Each row has a class, written as a number after it.
[-217 -125 -248  192  -17 -236  -53  -77 -132  140  -52  -82 -279  298
 -186  174  -73  246   96  315  -69   46   42  160   14  -16  308  370
   13  387   83  809  227  316] -> 4
[ -15  247 -306 -101   39 -223  175  112 -137  373 -279 -135 -312  137
  -28   55 -184 -208   46  265   78  188  -89  -58   48   -7  348  -33
   33   93  141   69 -272   95] -> 9
[-154   40  104  320 -125  -77   36  168   85 -135  158  -81  -43  172
  -53  -34   14 -102  -17   51    7  -19  -38  -13  -54  -96  -96 -123
  135 -134 -143 -176  316  -33] -> 5
[  31  -92  542  737   75  136 -315 -211  330 -580 -204  535  361  264
  -86  -69  175   70 -232   59  -93  187   29  498  172 -154    6  -23
 -129 -682 -738 -452  409   -1] -> 6
[   4 -342  -85  121  114  138 -128  -32 -378   29   93 -136 -457  413
 -186  170  -70  195 -229   30  -95 -275  161   -1  -52 -321  257  305
  110  273  -68  304  316  293] -> 4
[  37 -205 -344  -94  -38  172  -86  224 -102 -183  172 -340 -349  454
   98  -54 -143 -108  -92 -100  120 -199  238 -133 -448 -255  293  205
  268 -330  101  217 -196  303] -> 2
[  40 -198 -314 -357  -82 -193   11  430  -38 -246  409 -212 -214    6
  234   86 -120    3  -29 -319    3  -44   20 -408 -376  137  -82  194
   28 -735  470  454  108 -141] -> 0
[ 222  151  172  107   43 -530  186   47  346  -46   46  -67  431 -238
   36 -189   55 -206  368    7 -298  103  -27 -264  173  119 -228 -249
 -210 -356  197 -272 -358 -154] -> 2
[ 284  222  -79   48  -60 -445   25   53  -31   12  197  100   21  274
 -159  250 -100  -13  -25 -245   63  198 -477  153  102   18   55  425
 -423  155  102  441  -79 -149] -> 2
[ 214  215  -80 -248  104  409 -104  199  373  -42   82  213  157 -448
    4   66  -59 -246  -38 -226   55  173 -211 -176  247  371   24  296
   29  473   21 -226  108  249] -> 9
[ -43 -426 -204 -338  162  644   81  182  282  312  -61 -516 -340    2
  -43 -169  193  293  -96  -27  -63 -377  307  -97 -295 -116   -4  341
  150  501  -79   45 -283  -46] -> 5
[  49  195 -155 -155   93 -174   19 -165  106  257  -83   82  -37 -107
 -510 -127  131   36  152 -181 -132   89 -126   -5   30  101 -262  217
 -246  552   82  242 -162 -127] -> 9
[  89  374 -123 -162  210 -387  -71  -63 -261  135  203   -3  -33 -365
 -363  165  191   68   81  -18 -277  -13    0 -245  121  258   16  217
   76  445  358  411   29  200] -> 8
[  32 -420 -479  154 -217  468   19  363  272  377  105 -517  -83  365
  438   96 -221 -268   12  123  148  136 -118   57  161   13  216  376
   33  309 -126  -65 -448  265] -> 9
[-148 -369 -131 -453 -323  -80  -72   45  199 -812  383 -416  263 -151
  404 -172 -123  261  -63  318  120 -216  150 -178 -306 -127 -390  187
 -432 -277 -157  597  222  379] -> 7
[ -32   55  -96 -150  388 -372  239 -213 -147  262  274  124   36 -393
 -768    9  360  199  153 -466 -233 -141  115 -182 -107  -14 -366  401
  -96  357  487  519  122 -388] -> 3
[-333 -155  234  237   94 -277 -134 -308  175 -298  -56  332  223 -134
 -400  206  314  307  207  -61  -96 -114  -66  440   54  168 -106  532
 -472 -170 -418  409  606 -383] -> 1
[-217 -503   20  -77  137 -108  -60 -267 -178  -11 -234  -86   39  245
   51  -10   87 -120  -19  -60  165 -135  100   77  -79 -285  199   91
  -50  262 -167  278  -41  -78] -> 2
[  54   44  -65 -308  137  -85  -99   44  -10   25  185 -116  -27 -289
  127    8   62  224   90  205   -4 -164  293 -204 -301  -96  -85  -22
  120  -89  266  414  -70   17] -> 8
[-326 -149   22  233  -65 -658  457   51  -43 -290   16  -58  181  -17
  196 -118 -159 -267  525   45   66  -70  184 -229  -80  -98 -283 -397
  -25 -809  261 -197   67 -293] -> 5
[   2 -482  -86 -221   60 -257  339  -82 -208  -57  369 -255   -9  -60
  -74  218   47  199  189 -351  140 -144 -101 -134 -267   70 -181  223
 -582 -150  294  576  -76 -213] -> 3
[-172  249  -98  443  194    5  174  -61   21  -94 -170  367  -58  -61
 -365  275   40   91  181   17 -114  210    8  175  348  214  268  546
  325  760  138  519  146  281] -> 0
[  75  203 -198 -177  307  294 -197  104 -264   29  -91 -229 -467    0
  204  -58 -193  123 -144  308  -99  -75  244 -228 -168  -52  531 -175
  719  194  285  166 -197  493] -> 6
[-134 -527 -371  -41   77  599 -218  513   78  193  109 -316 -201   56
  147   66  258 -266 -310 -101  104  130   -6   60  188  105   -5  542
  126    5 -325  -83  220    2] -> 7
[   8   -9 -336   -7  -74  -22 -165  -10  141  132 -146   -5   79   85
  -87  -30   29 -380   36  244  -82  130  357  -63  -31 -164  186   64
    7  160  116  387  -15  418] -> 8
[  79  252 -171  367  -70    9   63  175    7  -15   86   99  -84   75
  -64  107  -34   -1   -7  252 -125  109  249   -1   80  -22  236  168
  370 -257  205  199   57  430] -> 8
[  46  473 -188  113 -244 -618  302   58 -353  -21  101   11 -171  143
  -20    4 -219  154  193   29   75   49  -63  -94 -114   82   96  -21
  234 -674  547  259 -228    2] -> 2
[ -14 -179  -48  191  170 -119   32 -147   72  -72  126  -23 -178   11
 -327   50   88  155   18   -2 -142   -8  134  -90  -39   88  -93  324
  -97  442  104  379  166   61] -> 6
[-275  -27  -51 -179  -73 -284  117   24    9 -371 -183  -62  -28 -206
   73 -147  -15 -132   71  242  160 -108  237 -215 -201  -49  -81  -89
  -32 -755 -112  -54  175 -141] -> 0
[-260  -98 -103 -209  197 -258  -27 -120    3  174  239  -40   47 -262
  -26  172   53   10  122  145 -110  -13   45 -130 -116  -49  172  243
   55  512  138  543    6 -107] -> 1
[-291  -16  251   18   66 -376  470  -61  -77 -217   54  -25  138 -244
  139 -159  -28  119  186  135 -154  116  107 -141   33  119 -325 -589
 -240 -471  121 -496   79 -362] -> 7
[   4 -193 -357 -122   72  251  128  404 -297  200  308 -235 -322  -29
  229  202    8  -32    2 -117  182 -107  -24  -67  -78  -53  173  394
  409 -353  161  202 -163  -62] -> 1
[ 404  130  -12    6 -147 -126   95 -156   -2   46  262 -126   81    2
 -124    8   44  232 -152 -236    9 -118 -177  -85   79  109 -260  220
 -252  481  231  137 -211   43] -> 8
[  86 -107   78  296  -32  360 -102  134  366 -188   59   26    8   36
 -351  -13  190   40 -222   76 -100  -45  232   16 -110  -78  -89  233
 -186 -336 -352 -247  320  253] -> 8
[  86   98 -104  129   29   82 -138  142  118  229  -94  -22 -194  119
    8 -139  -75 -202  -13  143  -43  140   28    0  120   29  105  -19
  279   43  -29 -300  -17   78] -> 6
[ 221  415 -232  109  122 -410   51   32   46  153   -3  -31 -147  216
 -197 -155 -180 -124  179  208 -309   73  120  -32  147  -78  186  160
  210   67  264  -43 -420  321] -> 3
[ -17  100 -192  337   70 -219  379 -198  -33  371 -337  251 -152  219
 -429   73 -129 -163  125   -9  111  265   72   70  114   28  257  216
  -48  498  281  -41 -167  159] -> 6
[ -17  201 -154   17  225 -134  210  168    9  363  329   78 -151  -38
 -252   90   23   42  -44 -287 -103  159  190 -261 -295  133  -33   95
  255    4  650 -193 -169 -178] -> 3
[-527 -433 -118  105  348  222  210  131   35  197  -41 -136 -196  -62
  323  210 -213 -138  143  424 -123  -14  547 -291 -200 -271  554  -33
  564  181  188    2 -139  100] -> 7
[ -55 -187  143  146 -276  434 -262    6  310 -206   23 -133  252  147
  771  -36  -30   85 -315  199   -8    0  272  -26  -91   50  153 -322
  422  -25   20 -129  -37  173] -> 4
[-151  140  121 -148  169 -233  219   57  459 -170 -272  108  123 -432
  -40 -281  -99 -169  400  229    8  -76  232 -217 -180  -53 -213 -373
 -220 -760  -49 -490  196 -409] -> 4
[-159   19 -259  -70  -85  136 -122  295 -328   13  227  -99 -449   47
  169  179 -191   70   52   66  176  112 -187  -33 -228  139   93  -52
  178 -434  156  284  131  -17] -> 1
[   2 -162  395  218  -61   68 -147  229  219 -476  -54   34  195   33
  704 -113   40  -14 -125  204 -177    6  286  -36  164  230  108 -472
  310 -899 -124 -650  304  122] -> 5
[-112 -305   12  -10  192  476 -377   84  276   33  244 -303  158   11
  511   47  100  193 -217  195 -370 -208  405   -3  -79 -128  366  117
  459  314  -84   79  -49  136] -> 5
[ -94  215 -351 -156  -23 -730  -37 -328 -165  437 -179   66 -341  378
 -897   58 -167   25  201 -151  258   28 -252   99 -314  -52 -110  477
 -629  750  260  550   -1  -31] -> 3
[-189 -126 -242 -271   20  -85   23   29 -249 -316  153 -182  -68  181
  157   -8   97  219 -234   -5   13 -149  276   85 -283 -164  216  303
  138 -339   48  480   10  143] -> 7
[ 115  163  -13  180  100 -106  189  113   27  -72  -68  163   11   85
  114   12 -180 -196  -42   93   16  290  -46  -19  145   -7  229  -94
   90 -405  126 -261 -201  149] -> 3
[-144  239 -274  159 -166 -314  179 -100    5 -100  360 -348 -257  -54
 -286  -33 -155  647  140  141   -6 -225   41 -238 -332  174 -183  391
  184  465  488  700  -61  164] -> 0
[ -64 -689 -251 -416  -16   38  -93  103    1   52  320 -468   83  125
    8   -8  214  103   59 -290 -103 -226   74  -26 -294 -213 -430  301
 -629  -57 -107  448  -87 -265] -> 5
[  35  355 -154  129  -77  386  -36   57   15   -2  -80  107    3 -158
  -64  -20  124 -250 -199   74 -217  142  279 -144  185  169  186   -8
  384  101   50 -318 -115  389] -> 5
[-273 -764  214 -159 -119  383  236  -44  386  -64 -278   68  411 -228
  504 -202  205 -198   35 -134  237   13  138   60  103  -12 -460 -147
 -202 -319 -333 -599  -85 -570] -> 1
[  97  210 -165  -25  129  339  -94  249   85   53  168   13 -216   -6
  -49   33  -30    3 -135   46 -372  118  271  -75   44  173  318  145
  242  -99  145 -226   83  231] -> 2
[ 195  191  -48 -215  432 -150 -406  -23 -139  410   77   96 -270   73
  -74  234 -101   73 -177  203 -207   17  148  -36 -104 -186  507   26
   78  563  246  357  192  104] -> 8
[-130  -11 -342  301  168 -106  696   10  149  100 -220   94  -35 -110
 -482   67   89 -371  309 -384   73  150 -140  -82  303  204   26  534
  -15  482  216  133 -243 -134] -> 5
[-236 -561 -124   35 -331  -90  359 -181 -330 -280  396 -307  146 -166
   36  208  228   57   58 -101  189  -48 -182  -49  104   58 -321  306
 -429  218  -95  899  100  -39] -> 7
[  40 -129  -70   63  -16 -170  119 -109  164  529 -244   52  137  257
   47  -32  -97 -166  276  -46    8  178  -56  139   83 -108  165 -126
 -159  603  222  152 -337  -68] -> 5
[ -42  144   10  173   94 -317   87 -140  -87    2 -138  207 -198  135
 -248  172  103  268  148  166  327   70 -134  433  -41 -116   -7  366
 -211  361 -124  779  102 -222] -> 7
[ -78 -221  207   54  153  -66  -40  196  382 -124   69  145   63  111
 -212 -119    4 -158  -84 -257  -42 -113   80  -53 -314 -272 -104 -113
 -191 -607  -96 -423  645 -356] -> 1
[ 171  322 -184  164   45  154   13  137   75  -21  -64 -162 -292   35
   14   70 -228  -90  141  133  178   86 -311  -57  -52  -27  -45  -58
  -54  144  -38  137 -371 -121] -> 4
[ 274  287  -36 -134  159 -322   62 -120 -437   95   50 -100  -46  101
   -6 -101  -60  143  -55  104 -237 -136    8   51  229 -185  344  -80
   91  122  130   63 -163  307] -> 5
[ -90  134   -8  165 -100   28   74  -99    7  -13   44  -52   44  156
 -232    8   29  -42 -161  -12 -317  -65  325  -58    6   81  172   46
   58  -29  102 -448   66  328] -> 3
[-527   64 -201 -214 -380  -65  -30  192   14  -61  209  -30  177  -77
  103  171   31 -217  174  140 -218  235   29   86 -115  138   10 -127
 -148 -559  -83  237  338  -95] -> 8
[-354 -303  -15 -280 -185  128  -12  135 -229    9    7 -345 -115  276
  -23   97  135  176   24  118 -120 -288  245  188 -240 -277  -62  107
  -44  -70 -264  139  257  116] -> 6
[  11   66 -242  -35  182  307  -97  349 -104  340  100 -138 -232  -48
  -78  248   41 -380   44   35 -260  199   15 -161  204  133  237  161
  272  308   87 -102 -195  303] -> 3
[   0   78 -400  -63  -68  -53 -183  199  439   34 -115  -88  128  162
  123 -128 -189 -407  144   76   60  192  135 -101  -91   39  144   10
   54  304  309  241   80  381] -> 4
[  59  -95  -42  248  158  432 -204  280  157   55    2   -1 -219  -60
 -247   71  107 -118 -113  103  -50  115   23   48  193  104   43  221
  -81   89 -294 -179  451  200] -> 7
[ 140  161 -293  157    9  457 -247  264  204  203  -68   64 -269   -6
 -156  -19   13 -170  -30  280 -116  281  157  -11  195  192  149  211
  199  249  -72  -74   33  536] -> 4
[ -69  352 -152   37   15 -261  -98 -258  -59 -130 -197  182 -120  284
 -202  -82 -171   -8 -168  175   31    0   73  159 -177 -239  396  122
   74   15  -17  152  -13  187] -> 1
[ -58 -150   19  -19   13   -2 -264 -100 -248 -356  243 -203 -217  263
    4  -23   71  116 -264   64   64 -292  195   50 -205 -153  107  137
  163  -70 -175  202  338  269] -> 3
[ -38 -296 -250 -215 -254  476   45   41  302  226  -95 -237  210  -18
    7  -94   -7 -242   47 -211  168  -90 -111   28   55    9 -149  326
 -224  511 -168 -274 -262  118] -> 1
[ 102  283 -175  119  -36 -405  -72 -173  -89  233  -31  121 -104  355
  -91   26 -241   32    4  165   18  180 -113  159    9 -166  237   40
  -91  361  185  357  -78   78] -> 4
[ 113  380  -40  102 -203 -167  160 -201  162 -427   55  130  137   -1
  -92   44 -125  408 -109   92 -273 -178  180   -6    6   58  229  352
  171  218  417  626  156  483] -> 1
